The symbols move the units like this.
su: x148->x663, x518->x147, x785->x25, x100->x574, x312->x430, x925->x882, x705->x320, x519->x730, x769->x509, x776->x941, x183->x145, x723->x518, x320->x702, x881->x519, x379->x512, x237->x630, x582->x925, x693->x183, x876->x693, x663->x876, x991->x296, x941->x339, x339->x723, x430->x475, x630->x991, x702->x454, x145->x776, x509->x728, x728->x379, x415->x582, x115->x237, x882->x769, x475->x115, x296->x100, x655->x44, x730->x785, x672->x934, x147->x881, x574->x415, x640->x672, x618->x705, x139->x618, x261->x655, x739->x148, x934->x312, x25->x139, x81->x739, x44->x640, x512->x261, x454->x81
za: x148->x574, x518->x934, x785->x261, x100->x663, x312->x723, x925->x454, x705->x509, x519->x44, x769->x320, x776->x115, x183->x630, x723->x312, x320->x769, x881->x640, x379->x139, x237->x145, x582->x81, x693->x991, x876->x296, x663->x100, x991->x693, x941->x475, x339->x430, x430->x339, x630->x183, x702->x882, x145->x237, x509->x705, x728->x618, x415->x739, x115->x776, x882->x702, x475->x941, x296->x876, x655->x730, x730->x655, x672->x147, x147->x672, x574->x148, x640->x881, x618->x728, x139->x379, x261->x785, x739->x415, x934->x518, x25->x512, x81->x582, x44->x519, x512->x25, x454->x925

The rows follow the links: the fewer symbols apart two units are, the more alike their rows tend to be.

Unit, then a row for it; each showing differs a little:
x925	[ -73,  -58,  -24,   -8,   39,  -54, -113,  -57,   62,  -21,   15,   -7,    1,  -18,   -8,  -47,   51,  -44,   63,  -24,   49,  -39,   10,   11,    7,  -10,  -52,  -23,   13,    0,    6,  -34,   16,   17,  -11,   29,   29,   -7,  -44,  -63,  -35,  -10,    0,  -63]
x672	[ -20,  -42,  -46,  -13,   36,    4,    3,   49,    9,   43,  -43,   17,    6,  -49,  -15,  -27,   -9,    3,   60,   42,   53,   51,  -36,  -22,   14,  -60,  -10,    5,   -4,   -3,  -19,  -33,   31,    2,  -78,   66, -105,  -22,   -2,   -2,   22,  -65,  -74,  -26]
x582	[ -80,  -49,  -24,   -3,   44,  -55, -122,  -54,   23,    5,   35,   25,   16,  -50,  -14,  -50,   26,  -37,   70,    6,   43,  -53,   -2,  -18,   11,  -19,  -46,   -8,   -4,    3,  -27,  -52,   -7,    4,  -15,    2,   -1,   15,  -36,  -55,  -13,  -37,    6,  -44]
x183	[-70, -50, -34, -23,   7, -60,  36, -21,  67, -13, -45,  43,  14,  59,  44,  41, -27,   6,  61,  24,  43,  20,  19,   3, -12,  13, -14,   4,  13, -77,  24,  -3,  37,  17, -35,  62, -10,   0, -24, -15,  45, -13,  59, -45]
x44	[ -5, -29, -27,  12,  10,  25,  65,  74, -23,  21, -50,  38,   5, -38,   9,  35, -63,  32,  30,  49,  17,  35, -12, -43,  15, -79,  41,  59, -35, -22, -45, -34, -33,   5,  -7,  10, -86,  24,  35,   3,  41, -50,   6,   7]
x312	[  14,  -10,  -39,  -10,   29,   -9,   -7,   14,   18,   45,  -16,  -37,  -18,  -20,  -21,  -50,   49,  -16,   28,    0,   18,   43,  -27,   25,    7,   -3,  -43,  -53,   37,    5,   25,    9,   83,   -6, -100,   74,  -52,  -54,  -33,    9,  -19,   -7,  -96,  -37]
x339	[103,  30,   7, -34, -52,  44,  71,  12,  10,   1, -72, -52, -19,  -2, -26,  14, -22, -14, -35, -27, -16, -11, -21,  53, -11, -79,  32, -17,  46,  -3,  22, -26,  15,  73, -14,  46,  -4,  22,  69,  12, -16,  -9,  -3, -12]
x655	[  5, -13, -10,  14, -22,  37,  78,  62, -32,   2, -46,  28,   5, -11,  15,  56, -72,  26,  11,  36,   3,  31,   0, -42,  16, -62,  53,  83, -33, -22, -42, -29, -41,  13,  21, -15, -54,  36,  56,   6,  52, -35,  41,  10]
x723	[116,  36,  18, -10, -51,  72,  67,  32, -12,   7, -56, -71, -38,  -1, -35,  20, -19, -19, -55, -10, -32,  -3, -10,  30,   4, -76,  36,   0,  14,  18,  10,  -5,  -5,  27,  -6,  35, -21,  13,  78,  23, -32, -10, -23,  -3]

Each walk starts at a row. The symbols on each line, taken left to right, move it on to the next unit.
Answer with the unit's row; about right is enough.
---
[ 73,  36,   3, -62, -32,   1,  61,  -3,  51, -19, -74, -30,  -8,  24,  -6,   8, -48,  -6, -11, -18,   8, -10,  -4,  63, -20, -50,  19,  -9,  63, -30,  28, -24,  36,  83, -37,  65,  -1,  27,  43,   0,  -1, -11,  11,  -4]
za su za za su za za za	[-33, -21, -13, -56, -16, -59,  53,  -8,  76, -26, -66,  21,  14,  43,  22,  38, -58,  -4,  56,   6,  24,   2,   7,  39,  -9, -13,  -6, -22,  47, -72,  30, -26,  48,  48, -41,  73,  -7,   3,   7, -11,  29, -16,  59, -38]
su su za su su su su za	[-104,  -68,  -16,    9,   20,  -70,    8,    5,   48,  -18,  -28,   40,    3,   44,   62,   53,  -12,   12,   73,   19,   39,   31,   26,  -36,   -7,   32,  -14,    2,  -17,  -51,    9,    7,   23,  -20,    3,   31,  -26,  -13,  -31,  -22,   40,  -21,   68,  -59]
---
[ 20,  -9,  14,  13, -45,  28,  82,  44, -26, -12, -38,  24,  -7,  30,  31,  81, -74,  26, -18,  20, -25,  10,  16, -25,   4, -43,  48,  74, -28, -25, -19,  -3, -40,   9,  59, -22, -21,  40,  60,  20,  44, -18,  55,  11]
su su su su su za	[110,  20,  21,  30, -34,  91,  51,  54, -41,  20, -48, -62, -53, -34, -25,   1,  10, -13, -62,   5, -37,  24,  -3, -12,   3, -75,  15,  25,  -2,  46, -11,   1,  -9,   2,  26,  -4, -38,   6,  50,  24, -28, -10, -45,   5]
su su su za su su su za za	[ -4, -31, -39, -12,  35, -17,  -1,  25,   7,  49, -45,  -8, -15, -40, -22, -41,  27,  -2,  49,  14,  43,  55, -30,   6,   2, -31, -31, -31,  12,  -6,  -5, -14,  43, -11, -85,  84, -94, -38, -16,  -2, -13, -38, -83, -31]
---
[-107,  -90,  -19,   25,   23,  -41,   -9,    2,   33,  -20,   -8,   38,   -4,   43,   43,   45,   10,   -2,   71,   31,   24,   28,   33,  -54,   19,   11,  -27,   28,  -45,  -17,   -3,   21,   14,  -30,   35,   -1,  -23,   -3,  -35,  -12,   33,  -18,   58,  -46]
za za su za za su su su	[ 23,  11, -12, -63, -32, -38,  69,  -6,  67, -17, -69,  -7,   8,  41,   5,  19, -47,   6,  33,  -9,  19,  -5,  17,  56, -15, -18,   5, -28,  56, -68,  45, -43,  33,  72, -48,  76,   1,  17,  29, -16,  17, -10,  35, -25]
su za za su za	[ 37,   9,  -9, -25,  14, -11,   4,   2,  27,  33,  -6, -52, -31,   3, -22, -45,  55, -15, -11, -10,   9,  49, -20,  51,   5,  37, -41, -86,  33,   9,  39,  44,  83, -28, -81,  57, -26, -63, -37,  27, -39,  24, -92, -25]
---
[ 74,   6,   5,  44, -16,  90,  30,  65, -61,  20, -20, -55, -43, -35,  -6,   4,  35,  -1, -69,  10, -24,  49,  -9, -33,  14, -51,  25,  27, -31,  58, -29,  22,   2, -37,  24, -26, -53,   2,  39,  35, -12,   1, -65,   5]
za za za za su	[ 30, -12,  -8,  53,  -1,  63,  26,  69, -59,  53,   3, -10, -31, -40,  10,  13,  38,  25, -32,  31, -19,  69,  -1, -51,  17, -18,  22,  20, -55,  57, -28,  33,  -7, -72,  12, -24, -52, -34,  -6,  38,   4, -13, -68,   6]
su su su su su za za za	[ 44,  -2,  43,   4, -62,  11,  72,   6,  28, -44, -41, -24, -30,  76,  49,  78, -22,   4, -37,  -9, -30, -10,  46,   4, -10,  11,  18,  -6,  -7, -22,  32,  29, -12,  12,  83, -18,  56,  33,  40,  15,  10,  25,  87, -22]
---
[-92, -96,  -3,  56,   9,  -7, -39,   8,  12,  -8,  16,  31, -20,  22,  61,  49,  26, -10,  41,  13,  22,  15,  37, -68,  30,   6, -21,  33, -69,  15, -14,   9, -20, -54,  60, -31,  -9,  -6,  -9, -14,  20,  -9,  51, -62]
za su su za su za za za za	[-47, -79,  14,  63,  -2,  18, -47,   0,  -6, -24,  17,   5, -23,  -2,  32,  32,  42, -35,   8,  24,  -3,   5,  39, -66,  34, -15, -12,  47, -67,  49, -28,  18, -42, -48,  96, -53,  15,   7,  -1, -17,  -5, -17,  41, -44]
za su su su za su su	[-16, -43,  34,  59, -12,  37, -55,   2, -21, -16,  39, -18, -29, -19,  21,  14,  42, -43, -22,  -3, -28, -25,  37, -54,  11, -25,   3,  30, -60,  55, -34,   6, -49, -21, 102, -59,  33,  25,  17, -32, -23,  -1,  39, -40]
---
[ 32,  -7,  39,  12, -54,   0,  59, -20,  43, -49, -33, -54, -43,  80,  45,  59,  -2, -28, -43, -35, -30, -29,  48,  30,  -6,  26,  -5, -20,   2, -12,  39,  47,  15,  18,  79,  13,  67,   8,  25,  -8,  -5,  40,  88, -42]
su su za su su su su za	[-19, -37,  16,  -2, -15, -34, -33, -45,  65, -29, -10, -43, -36,  48,  32, -10,  58, -46,  18, -33,   5, -33,  34,  35,  -7,  17, -52, -50,  21,  -2,  49,  23,  46,   5,  18,  32,  71,   6, -18, -41, -22,  24,  32, -87]
su su su su su su su su	[ -37,  -37,  -33,   -4,   32,   27,   24,   65,  -16,   43,  -43,   27,    8,  -47,   -8,    7,  -30,   16,   60,   44,   28,   48,  -21,  -43,    6,  -84,   21,   55,  -17,    0,  -38,  -44,   -5,   -4,  -59,   36, -107,   -2,   18,    2,   30,  -74,  -29,  -16]
---
[ 26,  10,  29,  22, -66,  36,  98,  21, -10, -41, -44,   2, -23,  56,  36,  83, -57,  14, -35,  13, -24,   0,  47,  -4,   1,  -6,  39,  56, -24, -18,   9,  10, -22,  17,  85, -25,  19,  42,  67,   8,  27,   8,  80,  -7]
su za za su su za	[-20, -17,  -8,  61,  18,  29,   7,  73, -50,  53,  24,  17,  -5, -36,   4,  -7,  22,  34,  -5,  34,   0,  77, -19, -56,  36,  30,   5,   9, -56,  37, -27,  42,  -6, -84, -12, -38, -70, -47, -25,  43,  12, -13, -69,  33]
za za su su za su za	[-47,  -8, -23,  42,  49,  10,  -4,  45, -47,  49,  34,  34,  10, -26,  16, -15,  28,  40,  17,  40,  11,  72, -13, -54,  16,  59, -13,   5, -50,  20, -15,  37,   9, -90, -26, -18, -61, -60, -51,  40,  20,   5, -71,  40]
---
[ 21, -21,  35,  -7, -30, -19,  13, -40,  62, -41, -35, -40, -39,  82,  33,  32,  33, -32, -14, -43, -12, -29,  35,  36, -13,  20, -37, -50,  28,  -6,  64,  37,  36,   8,  58,  21,  68,   6,   4, -14, -33,  29,  60, -73]
su su za su su su su za	[-46, -51,  -2, -14,  20, -60, -69, -54,  72, -25,   4, -26, -28,   9,  12, -21,  66, -57,  50, -31,  27, -44,  37,  26,  -4,  10, -58, -61,  25,   8,  39,  15,  45,  14,  -5,  35,  47,  -9, -29, -41, -36,   7,  27, -77]
za su su su za za za	[ -89,  -34,  -24,  -11,   48,  -25, -110,  -26,   -9,   15,   53,   49,   34,  -73,  -24,  -55,   14,  -17,   52,    3,   36,  -36,  -20,  -36,    6,  -27,  -17,   22,   -6,    5,  -46,  -59,  -28,   10,  -10,  -23,   -7,   26,  -20,  -54,   -1,  -46,  -13,   -1]
---
[ 23, -17,  34,  37, -26,  47, -62, -26, -24, -18,  43, -37, -39, -18,  -4,  -8,  32, -51, -51, -17, -46, -52,  11, -21,   7, -41,   8,  21, -36,  65, -30, -17, -52,  -9,  96, -71,  68,  29,  34, -30, -35,   8,  31, -23]
za za su za za su za	[-66,   3, -28,   3,  42, -10, -89, -24, -38,   1,  58,  78,  53, -64, -25, -30,  -5,  14,  31,  16,  12, -36, -28, -33,   5, -20,  21,  49, -30,  11, -61, -63, -62,  14,   2, -57,  -3,  25, -12, -40,   3, -25,  -1,  43]
su su za za su za za za	[ 52,  21,  34,   0, -32,  30, -53, -47, -25, -35,  40, -41, -18, -22, -30, -18,  25, -45, -55, -32, -47, -73,   9,  19,   0, -43,  14,   9,   0,  47, -20, -26, -55,  28,  69, -52,  77,  44,  36, -30, -52,   7,  24,  -3]
---
[-28,  23,  -4,   4,  33,   4, -55,  -1, -56,  -3,  69,  72,  61, -51, -22, -32, -36,  19,   6,   5,  -7, -37, -11, -41,   9,  -3,  32,  67, -35,  11, -54, -46, -77,  -1,  13, -79,   8,  40,  -1, -14,   9,   0,   4,  69]
za su su za su za za za za	[ 11,  53,  10,  19,  -3,   8, -11,   2, -66,   1,  68,  60,  56, -35, -22,  -9, -25,  39, -25,  20, -30, -23, -14, -23,   5,   1,  56,  65, -22,  12, -52, -28, -82, -10,  33, -88,  15,  34,   5,   5,  11,  13,  13,  88]
su su za su su su za	[ 35,  79,  24,  11,   7,  26,   5,   6, -68,   4,  64,  39,  39, -11, -10,   7, -34,  40, -53,   4, -43, -19, -10,  -1,  -3,  52,  52,  40, -12,  14, -13,  15, -68, -20,  29, -88,  34,  24,  18,  30,  15,  52,   8, 102]
